Each row is followed by its group, which names the range that a hidden value of the row falls in. A new part has a new value, new ranges and new names.
[ 190  -74  132  306  -67 -316  -25  230  376 -351 -202  143  467 -143
 -272  261 -275  436 -497  207   34 -180  244  193  -99 -322   48 -262
   56   55  110 -298   69  -99  168  -46 -618  147  555   49  499  287]	z377
[ 432   32  196  140 -397   21  147  239  122 -131 -237 -121  267 -171
 -293  -60    9  407 -468  386  299 -108   86  194 -204 -402 -195 -437
  204  227 -256 -336 -348 -203  -97  187 -682 -130  306 -313  205  191]	z716
[  81 -172  172 -185  -37 -176 -432 -306 -200  162  212  127 -703  134
  311  -22  332 -317  504  -70   24  174  372  219 -366  -67  410  377
 -457  -33  531  187  -91  477  -18 -200  280  256 -183   44 -145  -24]	Z352
[ 265 -187  188 -389  139   20  138  -45 -235  282  372  117 -602  440
  233  131  434 -149  -58  351  193   29 -182  114 -418  -57 -199    7
  -51  282 -351 -137 -188  147  130  206 -101  158 -513 -110 -741  285]	z716
[-122  -97  164  145   92 -480 -250  323  442 -372 -141  304  488  101
 -282  306  -59  447 -409  199  174 -250  413   90   29   17  167   85
   90   62  165  -65  113 -176   35  -19 -512  161  562  112  506  294]	z716
[-592  -11   -4   46  -23  -78 -468  -20  131 -203 -242  140  602   85
 -506  -29  129 -145  -35  181 -133 -216  327 -463  380  444  -61    6
  517  149 -143   34  132 -692 -463  -32 -213 -462  587 -118  579   45]	z330
[-217 -102   80  294  190 -484  -81  150  525 -421 -150  320  659  101
 -288  295 -288  288 -439  219 -102 -281  346   10  205  -31  -59 -162
  124   79  165 -104  351 -179   97  -82 -362  118  553  214  588  177]	z602
[-182 -303  101   81  -11    6 -284 -593 -161   -1   98  111 -679   83
  264  214  144 -453  -12   15 -378  151  345  122 -315 -250  356   36
 -283   65  534   32  -23  175  175 -244   96  214 -231   63  -92  192]	z176
[-204 -294   39  135   52   70  144 -573 -173   89   98  112 -604  315
  163  178  200 -487 -258  185 -475   74  136   -2 -157 -252   -6 -248
 -111  278  228   74  -88    5  102  -53  145  121 -472   55 -247  144]	z377
[ 342    7  184  -64 -251  152  200   29   37  -24  -15 -130  139    7
 -121 -122   60  109 -343  540  262  -83  -71  106 -178 -297 -530 -517
  302  327 -508 -421 -177 -173  -60  244 -478 -234   25 -356 -161  143]	z176
[ 309  -30   37 -249  -36  207 -315  112 -770  457  -64  -87 -466 -306
 -130  179  179 -243  710 -391 -354  117 -423 -284 -228  323  592  403
 -231 -306 -209 -160 -160  -95 -108 -214  -58  -78  315   18 -224  317]	z330
[ -30 -231   86   46   81  -96 -302 -626  -95    6  195  120 -532  -16
  368  100  -94 -525  344  -54 -414  173  275  161 -264 -243  212    2
 -414  -73  564  -54  275  449  261 -359  295  242 -129  164  -64    9]	z602
[-299 -105  151  104  182 -484 -318  260  464 -403 -111  336  561  150
 -270  312  -84  349 -366  227  124 -282  427    5  150  148  101  115
  156   64  127  -55  257 -235   11  -38 -423  100  576  139  495  277]	z716
[ -90  -56  309 -282  -24  -93 -288 -255 -254  142  132   -5 -572  104
  359 -105  200 -256  600   56   92   77  310  190   27  134  196  374
 -485  -74  294  197   78  476 -167  -96  485   73 -159   52 -306 -105]	z330
[-115  -53  -34  -95   60  218 -395 -127 -439  140 -101  -31   44 -278
 -237  186  -84 -382  414 -151 -506   -6 -259 -437   54  358  210   86
  143 -180 -283 -311  214 -396  -83 -242 -127 -297  496   -4   53  281]	z176
[ -22   19  -74 -178  -84   90 -538   74 -342  206 -107   29  157 -127
 -415  -59  255 -286  527 -142 -179  -13 -102 -469  -33  442  207  212
  288  -67 -261 -103  -69 -456 -380 -146 -181 -377  530 -156  263   95]	Z352
[   1 -260   41  -25  -97  -68 -166 -324 -229  230  125  171 -766  359
   95   47  585 -356   24   17 -118  142  292   66 -420 -157  339  155
 -196  237  413  295 -436  101 -100  -63   89  201 -409  -40 -134   71]	Z352
[ 375 -122  194 -363   51   46  130   25 -148  211  318   57 -375  317
  148   52  335  -50  -99  420  289   -1 -196  132 -421 -117 -326 -126
   63  283 -460 -279 -171   96  116  226 -254   58 -345 -200 -622  263]	z716
[  68  -93  149  263   11 -373  -99  262  404 -378 -187  203  471  -72
 -260  320 -238  454 -498  199   61 -215  296  171  -45 -207  111 -132
   49   42  141 -235  114 -124  159  -52 -590  176  572   96  491  323]	z176
[-309 -110  101  254  205 -465 -166  159  515 -450 -149  322  657  114
 -289  329 -261  295 -453  238  -66 -294  384   -4  231   38  -17  -86
  155   78  147 -106  364 -238   78  -71 -380   89  584  200  574  230]	z377
[ 189 -203  101 -199  161   69  270 -233 -199  231  316  102 -504  388
  194  138  245 -300 -142  342 -104   26 -219   44 -308 -161 -326 -241
  -10  301 -309 -185  -57   94  183  136  -27  105 -504  -45 -621  218]	z377
[-237   10  -54 -111  -63  100 -580  -25 -212   46 -152   30  329 -147
 -431  -36  137 -299  378  -47 -230  -62   18 -499   97  445  116  110
  393  -35 -250 -152   75 -563 -366 -150 -218 -456  612 -163  370  114]	z330
[ 427  -15   97  -34 -152  120  289  -70   35   45   84  -70  115   53
  -80 -132   -1  -47 -237  477   93  -44 -186   66 -233 -348 -619 -619
  268  318 -486 -440  -71  -70   39  180 -369 -172  -64 -277 -186   66]	z602
[-359  -64   98   49  146 -491 -347  312  409 -301 -123  355  582  279
 -390  172  128  285 -239  200  172 -285  451 -129  212  303   81  196
  250  133   81  123  123 -339 -224   22 -323  -15  541   84  562  146]	z330
[-224 -295   74  104   42   94  141 -533 -204   92   90   98 -647  327
  169  207  235 -443 -298  203 -418   63  137   19 -155 -230   28 -199
 -120  284  196   82 -131  -16   86  -23  120  120 -484   41 -304  187]	z377
[ -35   47  334 -221 -166  121   27 -101 -558  302 -115 -210 -603  -35
  212 -120  182 -155  585   -3  -39   36   42   67  261  217  216  303
 -515 -108   20  236 -124  285 -368    8  513  -96 -135   23 -413  -81]	z330
[-393 -102   86  241  203 -428 -197  111  508 -454 -159  310  698  120
 -315  292 -250  225 -430  262  -94 -301  397  -70  290   92  -70 -108
  225   97  106 -104  393 -303   22  -67 -349   14  591  171  588  201]	z377
[ -54   23  234  -21  -88  152  184 -353 -451  217 -123 -211 -428 -141
  239 -112 -153 -341  534    5 -385   39  -48   25  354   50  -15  -46
 -487 -128   55   75  163  308 -194 -120  584 -112 -115  112 -316 -162]	z602
[ 384  -88   92 -171   40   53  286 -120  -27  148  257   41 -111  242
   71  -43  104 -166 -130  442   61  -19 -249   57 -292 -245 -582 -458
  156  314 -468 -356   -3   59  135  172 -204  -33 -276 -173 -427  105]	z602
[ 626   46  133 -150 -358   10  117  283  -14  158   15  -64   37  107
 -236 -259  391  227 -139  394  509  -35  -47  138 -404 -262 -336 -291
  251  344 -425 -219 -515  -91 -234  282 -513 -154    9 -418  -69   33]	Z352
[-368 -108  132  218  178 -449 -220  169  508 -463 -166  309  641  117
 -287  328 -214  318 -469  262   -5 -303  435   -4  252   81   15  -29
  171   81  141  -83  333 -271   33  -55 -392   66  587  169  557  253]	z176
[ 403   12   84   51 -208  115  358  -68   83   17  -10  -88  220   28
 -151 -182  -31  -12 -301  485   62  -72 -159   46 -149 -374 -658 -708
  298  337 -474 -397 -102 -138  -22  184 -380 -217  -29 -293  -81   10]	z602
[-115 -295   -9  211   15  -15 -126 -692  -97   18   92  138 -544   84
  214  138   29 -569   -4   -9 -576  156  255   48 -279 -343  180 -202
 -237   94  537   16   60  177  210 -293  160  195 -254  109   15   58]	z602
[ 363  -26  -17 -274  -43  104 -334  214 -738  526  -38  -14 -449 -181
 -194  115  329 -220  771 -418 -253  108 -396 -296 -263  386  607  489
 -207 -257 -181  -31 -274  -95 -211 -194  -25  -46  291   13 -163  227]	Z352
[ 107   -7  230 -122 -141  256   84  -14 -810  413 -221 -239 -704 -237
   72  131  105 -148  516 -240 -358   69 -266  -70  140  207  510  308
 -527 -243  -72   92 -221   87 -227  -88  295  -44    4   90 -423  188]	z716
[ 123  -16  144   22 -113  296  147 -150 -772  359 -241 -249 -562 -351
   40  150 -115 -266  495 -261 -597   79 -340 -119  164   99  401   91
 -483 -267  -57  -47  -55   70 -119 -182  295  -74   86  140 -307  158]	z377
[  39 -263   37  -40  -91  -80 -170 -312 -228  237  140  177 -774  363
  106   46  591 -346   39   14  -97  144  282   77 -450 -160  340  162
 -203  235  406  283 -440  118  -86  -65   78  219 -413  -43 -150   74]	Z352

Next part:
[ -31 -147 -160  -51  -10 -286  -28  -29  149  147  195  -31   10 -191
   79  -95   92  -42  -40  190 -157 -184   35    7  159   83  -72 -174
   89   -1  170 -203  164 -254   50 -102   88 -111  -93  227  104  -89]	Z852
[ -40 -247 -192  -13    8 -477  -60  -71  114  371  277  -30    2 -260
  136 -199  -55 -108  -49  249 -259 -292 -105 -153   16  100 -178 -292
  179   89  187 -135   29 -307   74 -270  177 -162 -140  393  124 -184]	Z914
[  85 -171 -134   25 -187 -318   51   32  120  482  166  -54 -139 -194
  435 -274 -165  209 -282  294 -383 -171   40 -245 -317   -9 -134 -152
  161   93  115   12   46 -180    8 -262  216   96   -8  -80 -173  -95]	Z852
[ 251  -24 -180   60  -76   81  104  -61  257  138  -81  -45 -303  -11
  224  -25  114  205 -103  -97 -221   81  237   66 -135   57   89  102
 -220   16 -231   94  130  -20   90  -64   41  360  -88 -104 -318   87]	z321
[ -71  -17   -5   70  -99 -340  -89  112 -124  642  118 -266  -53   76
  284 -224 -238  223  -21  385  -34 -333    6   -1 -279 -272  107 -360
  -26   95   -4 -198  -80 -244 -227 -245   29   49   84  332  129 -354]	Z914
[ -63  101  -46    9 -171 -143  -17  208  -32  442    1 -225  -90   88
  254  -66  -43  375 -104  339  -58 -183  215  102 -188 -272  158 -214
 -166  -81  -23 -270  147 -151 -181  -91   12  140  109    4   56 -214]	Z852
[  95 -124  -80 -103  333  113   23  104 -150 -218  322 -202 -116 -227
  -90 -282  -45 -136  -62  112  250  -10 -179 -300  344 -133  -73 -254
  433  323  318    4 -161 -147 -101   54 -198 -177   46   83  261  -40]	Z444
[ -86  158   -9   60 -122  -73   82  116  -10  305 -282 -118  -21  300
  174  156   33  343  -77  174  -53  -40  241  215 -172 -127  108   -5
 -391  -98 -234  -81  153   11  -51  -44    3  174   38  -60   21 -116]	Z76
[-151   32   45  -74  -23 -140   24 -143  121   -1  -45   29  333   70
  -38  191  129  -22   94  -13    8   27  165  206  271   38  -22  -46
  -75  -14 -141 -112  117 -112   85   29  -65 -178  -80  251  278   25]	Z550
[ 184   30    5  105  -26   88  116 -139  150   62 -219  -94 -146  276
  198   29   92  122   35 -119  -25   79  193  298  -66   73  183  192
 -338   77 -313  144   46    9   -2   -2  -72  321  -41   47 -251   20]	Z852
[ 140 -259 -137  102  262  -43  102 -149   17   13  180    1  -36 -275
   95 -367 -388 -116 -215  -49   32   76 -299 -640   -7  -32 -289 -170
  495  433   63  385 -466  -33  103 -113 -129  -21  -98  107  166   56]	Z914
[ 186  -92 -149   20 -156  -81  109  -66  261  209    1   10 -182  -95
  321  -76   61  186 -188   23 -340   26  196  -21 -163  105  -32   70
  -66   25  -90   81  157  -73  113 -121  140  231  -75 -152 -299   78]	Z444
[-187  130 -207  -63 -141  -86  -87  226  123  211  109 -124   46 -173
    9   36   87  349  -89  286   19 -136  309   48  150 -313  138 -317
  -80 -283   69 -530  284 -211  -76   74  -80   16   28   50  354 -109]	Z444
[-227   59  -50  -31  -87 -211  -45  -39  125  140  -22    1  284    6
  -28  155   84  111   38  126   18  -98  195  167  207  -82   27 -173
  -99 -139  -79 -305  177 -172   30   27  -58 -131  -57  270  367  -62]	z185
[ 224  111   78  228  -39  152  104  -42  -22  334 -294 -259 -270  448
  340 -113 -177  320    8  -43   98   38  155  219 -386 -188  317  103
 -402  176 -455  230 -191   68 -189  -71 -163  523   76   49 -283 -120]	Z76
[-103  -18 -145  -28  -33 -196  -59   59  105  182  126 -103   28 -101
   33  -39   72   99   -6  218  -16 -184  125   83  157  -95   60 -229
  -31  -94   85 -329  169 -232  -38  -26  -20  -42  -34  231  224 -136]	Z852
[  70  -81  -30   10   42  -80  107 -319  261  -43  -93   96  172   52
   31  119   98 -130   91 -244 -127  156  103  119  166  226  -79  121
 -119  107 -294  195  -26  -35  227  -46  -34   11 -206  249    2  134]	Z550
[-180   39  -87   47  -84 -296 -191  116  -28  520  207 -256   66  -54
   97 -181 -172  216   66  359  128 -355   88   57  -24 -381  204 -478
  -10  -67   26 -470  -13 -329 -238 -108 -108   -4   52  504  398 -348]	Z914
[-277  225 -286  -72 -210  -41 -101  329  163  237   62  -91   78 -244
  -41  127   92  518 -172  320   17  -99  422  -24  143 -440  137 -376
 -118 -434   37 -654  364 -178  -49  134 -100   40   36  -78  479  -73]	z321
[ 140   58  -92   67  179  247  199  -81  113 -245 -302  -16 -126  213
  -48  161  148   52  -18 -229   69  260  126  106  143  100   25  219
 -298   76 -288  249    2  148  143  107 -154  223 -109  -99  -65  145]	Z852
[   6 -229 -312  -30  282 -277  -63   32   30  116  326 -119 -154 -320
 -128 -225   -8 -218   19  176  -37 -222 -211 -256  247   33 -154 -362
  193  127  261 -139  -71 -268   67 -169   17 -169 -171  445  277 -190]	Z76
[  71  -39  -78  -59  -88  -81   59  -14  159   76   34  -42  -65  -31
  169    9  182   98  -71   88 -177  -30  195  148   70   83   22   16
  -72  -10   10  -90  246 -131   39  -33   78   52  -33  -37 -112   19]	Z444
[ -30  -60  209  -47  216  128   50  -87 -157 -329  135 -106  255   36
   -6 -180 -120 -125  -28   45  428   40 -126  -82  380 -122  -12  -79
  456  372  180   71 -196  -95 -171  192 -312 -245  143   96  342   45]	Z76
[  15  -37   78  -24   65  -33   95 -276  146 -138 -100   54  238  134
   -3  141  125 -136  110 -188   19  129   92  200  255  177  -31  117
  -65  146 -218  143    5  -42  131   34  -92  -83 -117  227   84  116]	Z550
[ 195 -117  103  139  238  192  206 -158 -123  -69  -62  -53    7   58
  196 -294 -450   13 -222 -142  196  240 -230 -507 -136 -115 -178   27
  387  552 -146  606 -564  144  -10  -16 -251  100   40 -109   50  124]	z185
[-249  271 -241  -50 -148   16   99  329   95  148 -283   -5   35   29
  -33  351  172  517 -244  219 -123   85  404    6   17 -231  -23 -103
 -379 -393 -130 -309  377   68  114   94    7   86  -17 -358  287   16]	Z444
[ 185   -5  251  -64  171  412  188  -86 -109 -487    7  -95   78  114
  117 -139  -27   -7 -126 -120  350  276   10  -53  276  -65   30  173
  378  428   52  306 -141   68 -135  259 -311  -27  187 -299   -1  234]	Z444
[ 141  -77 -213  210 -117 -157   66 -239  346  395 -156   43 -110   10
  256  -49 -136  178  -60 -143 -274   30  149  -44 -288   57   16   28
 -276   -2 -424  171  -99  -32  181 -186   32  387 -213  208 -165   14]	z185
[ -96 -167 -180 -123  282 -425 -115   78 -142  311  348 -224  -45 -171
 -164 -125   38 -278  195  275  -44 -316 -220  -83  230   -6 -129 -485
   85  157  217 -219  -68 -334   -4 -289   70 -349 -140  669  374 -355]	Z550
[  25 -132  -15  -20  -60 -226   56 -331  297   74   27  107  233  -36
  115   57   83 -129   75 -137 -215   44  114  129  140  233  -88   52
  -23   82 -193   79   39 -142  199  -99   46  -62 -189  305    5   92]	Z550
[ -44 -180 -113  -55  241 -247  -78  -83  -13   54  297 -109   77 -194
 -126 -162  -18 -260  121  105   90 -180 -175 -106  322   10  -94 -322
  238  200  172 -124 -111 -275    7 -106  -74 -264 -114  541  356 -156]	z185
[ 173  -15 -160    2   36  121  134  -83  239 -116 -106    3 -160    4
   56   79  209   69  -49 -148 -117  158  200  103  122  133   28  145
 -196    7 -168   93  151    5  152   39  -25  203 -123  -85 -162  141]	Z444
[-179  173 -193  -38 -156  -82  -58  301   43  330   34 -173  -26  -83
   70   41   32  441 -133  339   -8 -138  307   20   -3 -370  140 -319
 -160 -269   18 -473  247 -158 -108   22  -52   80   62  -31  302 -159]	Z444
[ 155  -59 -161  176  -44  -73   84 -264  325  185 -202   38 -100  109
  161   34   14   77   24 -204 -176   60  156  135 -113  146   65  129
 -336   12 -406  169  -21  -17  172  -98  -10  340 -207  222 -183   49]	Z914
[ 145  -70    6  -84  112  219   88  -82   91 -344  131  -32    5 -133
   36 -103  105  -31  -89  -85  144  144   73  -50  330   11   -2   42
  294  219   99   60   42  -70   -8  171 -172  -36   35 -115   35  192]	z321
[  84   36  346 -154  277  424  205   77 -357 -557   26 -170  134  169
   33 -116  -35  -35 -155   33  475  248  -93 -123  356 -143  -50   89
  502  512  224  290 -159   92 -220  285 -329 -242  287 -389  168  168]	Z444
[  47    9  107 -144  140  250  103   22  -60 -407   93  -78   97  -27
  -17  -29  128  -10  -88    8  251  146   69    0  398  -62   -2   22
  301  222  164   13   73  -45  -79  225 -210 -158  122 -187  157  157]	z321
[-119  -49  -64    9  -76 -316 -108  -51   91  333  145 -107  121  -44
   92  -70  -13   49   78  208  -18 -258   86  142   78  -92   85 -270
  -22  -27    5 -305   81 -288  -73 -105   -7  -69  -41  444  237 -200]	Z914

[  69  151   66  -88  120  -79  -78  142  111  289  -89  127 -122   25
  170   95 -103  -45  330   45  133  161   12   25 -312 -134 -106   34
 -131  -99   34 -100   18 -103  -54 -229  238   81  -69   32   53  249]	R
[ -34  -39    9  -24   96   83   66    6   27  136  -43  -72  -11   33
  -20  -95   18   97    0 -104   63   30 -125   26   46   -4   -4  -30
   91 -162   13  -25    5  -91   41 -137  106   38   48  -27   48  112]	C
[ -84  -27    4  -76  -70   79   -8   -4 -284   31   34 -243   50  -35
  -37   14  101  119 -390  -63  -67  -57  -62  -70  222   41   75 -146
   21 -167   18   72   95   41  219   -8   34 -227  -85  -27   92 -166]	H
[ -83  -93 -107  -58  -36   40   31  114  -35  -53  -70 -161  101   40
   -3  -34  -20  111  -33  -80 -137  -50  -81 -104   -5   35  -73  -53
   74  104   29  145   60   93  148   14   20  -43    2   77   81  -39]	G
[ -13   -5   13  -51  -79  197   99 -105  134  243 -267  -28  187    8
   14  191  363  -28   76  188  294  -48 -119   56 -134  106 -244  -29
  -95   98 -101   42  -95 -219 -151   27  252  113 -176   59  207  206]	U
[-147 -333  -70  142  318  -16 -113  260 -191 -260  253 -267  -88   12
 -115 -393 -262  252 -234 -410 -341   12  -72 -168  355  -90  339  -54
  398 -304  242  153  284  166  309 -230 -200 -113  373   24 -158 -175]	E
[  97  -96 -111   15  -99  297   53  130  -40 -106 -233  -58   72  114
  173  228  485 -184   81  -95   67  -68  -24  -47   -5  127 -186  198
 -103  279   -6   88  105  -70 -218  162  -68  -77   21 -100   81   41]	L
[-295 -234   79   82  163    6  -84  139 -211 -216  312 -326 -126 -112
  -54 -310 -277  273 -304 -320 -237  100 -128  -28  307  -31  341 -205
  204 -483  219  102  157  148  310 -309  -84 -174  339  -14  -96 -167]	H
[-172   70  100  -96  -34   10  -44   39   16   70   16 -109  -83  -30
  103   26 -131   76   74  -45   71  122 -159   60 -139  -46  -59  -79
 -116 -161   60  -24  -27  -52   41 -224  169  -63   28  -27   11   97]	H
[  94 -118 -134  -24   70  170  -34  142 -210 -126 -118 -126  -10  151
  101  102  300 -121  -86 -133  -23 -105   26 -137   64   13  -74   42
  -29  129   56   83  219   44  -75   70  -84 -192   29  -80   57  -65]	E
[ -61   38   83  -45 -155  207   88 -112  105  251 -221  -39  157  -55
   51  222  348  -15   40  171  296    2 -142  104 -107  120 -204  -14
 -147   19  -95   11 -117 -239 -135   -4  253   73 -172   21  179  186]	H
[  61 -130 -127  -40   45  190   29  106 -176 -130 -136 -132    7  131
  119  110  319 -124  -59  -90    2  -97   34  -94   16   64 -105  -42
  -81  121   36   93  170   82  -98   74  -53 -169   40  -61  131  -40]	G
[-147 -320  -55  141  307   -9 -160  241 -204 -246  244 -279  -71    5
 -128 -343 -207  234 -270 -367 -286    1  -74 -179  359 -102  330  -41
  385 -293  241  162  290  115  290 -223 -178 -126  327   26 -170 -179]	L
[-152    6  -16 -140  -79   23  -84  -41  185  142 -276  -92  226   16
   24  265  138  -12  197  358  278  -61 -122  -58 -429   -3 -387 -165
 -186  287  -31  178  -65 -121 -105  -37  350   89 -256  234  199  192]	C
[-110 -157  -46  -25  154  113    4   71 -240 -204  125 -265 -149   99
    4 -205  -51   94 -237 -342 -125  -11 -125  -47  242  -26  134 -107
  115 -244  134   16  168  102  114 -154 -115 -237  248 -157  -49 -112]	U
[  82  133   61  -80  183  -86 -105  157   35  248  -35   99 -180   48
  158   44 -131  -42  261  -27   98  157   20    4 -235 -167  -41   30
  -93 -164   66 -119   74  -80  -28 -258  187   19  -21  -14   11  201]	R
[  91  -49  -78   -7   43    5  -67  169 -249   82    7 -115   60    3
  -39   -9   80   94 -267 -107 -179  -58   65 -177  225  -26  125   28
  157  -67   39   91  199   51  256   34  -35 -135  -92   36   42 -153]	L
[  29  -41  -77   85 -203  148  351  279  173   16  -11   52   10  -39
  116 -240 -132  202  230 -498 -422  160 -138   96  205  191  106  362
  247  -13  -37  -34  -82   77  209   57 -187  170  278 -102  -26   62]	R
[-161  105   97 -129  -11    6  -59   -7   14  111   -5 -110  -92    8
   78   29 -130   70   63  -31  127  102 -191   54 -151  -81  -98  -77
 -112 -152   50  -54  -30  -98   19 -235  200  -73  -12  -49   -2  118]	H
[-193  -46  -27  -86 -129   57   14   57  -64  -77  -12 -224   65  -14
   20   -6  -55  137  -98  -82  -99   -7 -157  -45    4   44  -65  -96
   -6   13   39  122   13   69  157  -41   48 -113   11   28   53  -61]	U
[ 110 -162 -161   24  -49  320  117  112  -50 -132 -251  -69   92  152
  140  163  498 -171   60 -126   35 -119  -26  -59   29  148 -189  154
  -54  294  -19   97  121  -22 -221  188  -99  -69   58  -92  113   32]	E
[   9 -106  -69   23  149   69   -1  161  -19  -30  -13  -72  -59   95
   30 -123  -27   56   57 -244  -86   18  -86  -62   68  -47   29   90
  147  -52   85   15  128   -8   38 -109  -42  -16  155  -50  -48   48]	E
[ 241  104   53   41 -331  133   57  366 -215  148  -93  131   33 -232
  400  447  451 -194   32   46 -186  160  370    9   -3  229   88  150
 -337    4  -47   67  109  151   58  209  -35 -110 -150   21  277  -94]	L
[-197 -333  -39  104  311    0  -71  197 -239 -281  288 -318 -125  -10
  -98 -401 -262  252 -297 -389 -309   26  -63 -119  353  -58  354 -197
  324 -409  240  139  251  219  312 -264 -171 -162  394    3  -92 -190]	C
[ -67   11   52  -54 -128  203   79 -122  112  225 -241  -61  180  -23
   23  210  349  -13   40  186  303  -32 -154   73 -124  110 -234  -36
 -124   70  -92   40 -105 -233 -141    7  256   76 -176   43  184  185]	H
[ 110  -49  -51   35  -33  197   47   36  103  208 -261   25  196   36
    4  170  409  -46   79   75  176  -67  -54  -36  -12   80 -163  178
   47  179  -73   64   14 -232 -116   99  119  129 -145   47  111  155]	L
[ -59  -73  -65  -97  -57  215   27  -10 -164 -122 -130 -204   19  106
  103  147  302  -88 -117  -41   98  -93  -86  -38  -11   75 -165 -100
 -155   94   17   78   86   16 -108   41   21 -211   -6  -93  122  -32]	U
[  54 -134 -103   29   55  137   82  158  -96  -49  -55  -88   13   67
   47  -60  137   25  -43 -215 -136  -30  -13  -69  141   60   32   62
  110    1   34   62  130   61   56   27  -87  -54  111  -42   53  -26]	R
[ 126  170   12 -112   26  -63  -95  108   26  340 -160   94   13   27
   92  186   43  -36  159  129  120   49   32  -63 -226 -107 -144   66
  -93   39  -24  -37   45 -129   15  -75  237   36 -247   71   91  155]	E
[ -35 -116 -125   -6  -13   55  -19  172  -47  -71  -71 -140  106   57
   -9  -26   23   91  -31 -131 -163  -63  -79 -147   52    9  -47   67
  133  149   50  151  122   51  132   36  -39  -43   18   61    8  -56]	E
[ -15  -62  -51  -32    1  139  114   75  -74  -20  -35 -114  -31   56
   58  -65   76   49  -46 -208  -75    9  -84    5  107   62    5    7
   44  -76   20    6   48   32   54  -29  -26  -71  103  -91   60    6]	C
[  65 -107 -106  -20   99   15  -44  129 -238   45  -21 -145   78   32
  -59  -31   99   81 -263  -66 -145 -100   65 -184  180  -13   82  -76
  142  -44   40  122  200   92  217   31  -14 -126  -75   70   96 -139]	R
[  11 -192 -127   -3  259  114   19  121 -277 -208   96 -224 -166  181
  -16 -264  -18   62 -234 -415 -178  -59  -68 -110  302  -53  153  -44
  209 -198  139    4  245  126  106 -108 -189 -229  273 -177  -62 -125]	G
[   4  -63    3   -1  128   95   64   39    2  117  -42  -55  -26   34
    8  -80   63   59    9 -111   52   35  -73   19   54    5   21  -27
   80 -169   25  -22   38  -66   16 -125   80   31   72  -30   64  105]	C
[  74  185  100  -71   84  -64 -153  157  101  290  -77  120 -127    8
  172  154  -53  -62  301   44  174  176   -9   17 -278 -157  -90  130
 -130  -90   48 -103   33 -187  -66 -229  232   57  -96   -2  -15  236]	L
[-286 -300   24   86  255  -12  -98  147 -212 -265  313 -350 -118  -62
 -104 -376 -307  289 -313 -341 -257   56 -124  -78  321  -60  344 -237
  278 -456  242  136  202  178  324 -315 -110 -168  372   12 -105 -178]	U
[-170   41   55   29 -363  190  348  130  166   11   47  -61   -9 -116
  119 -196 -170  262  123 -462 -306  207 -300  208  203  221   80  278
  125 -136  -49  -75 -201   -5  207  -23  -99   87  260 -172  -54   58]	H
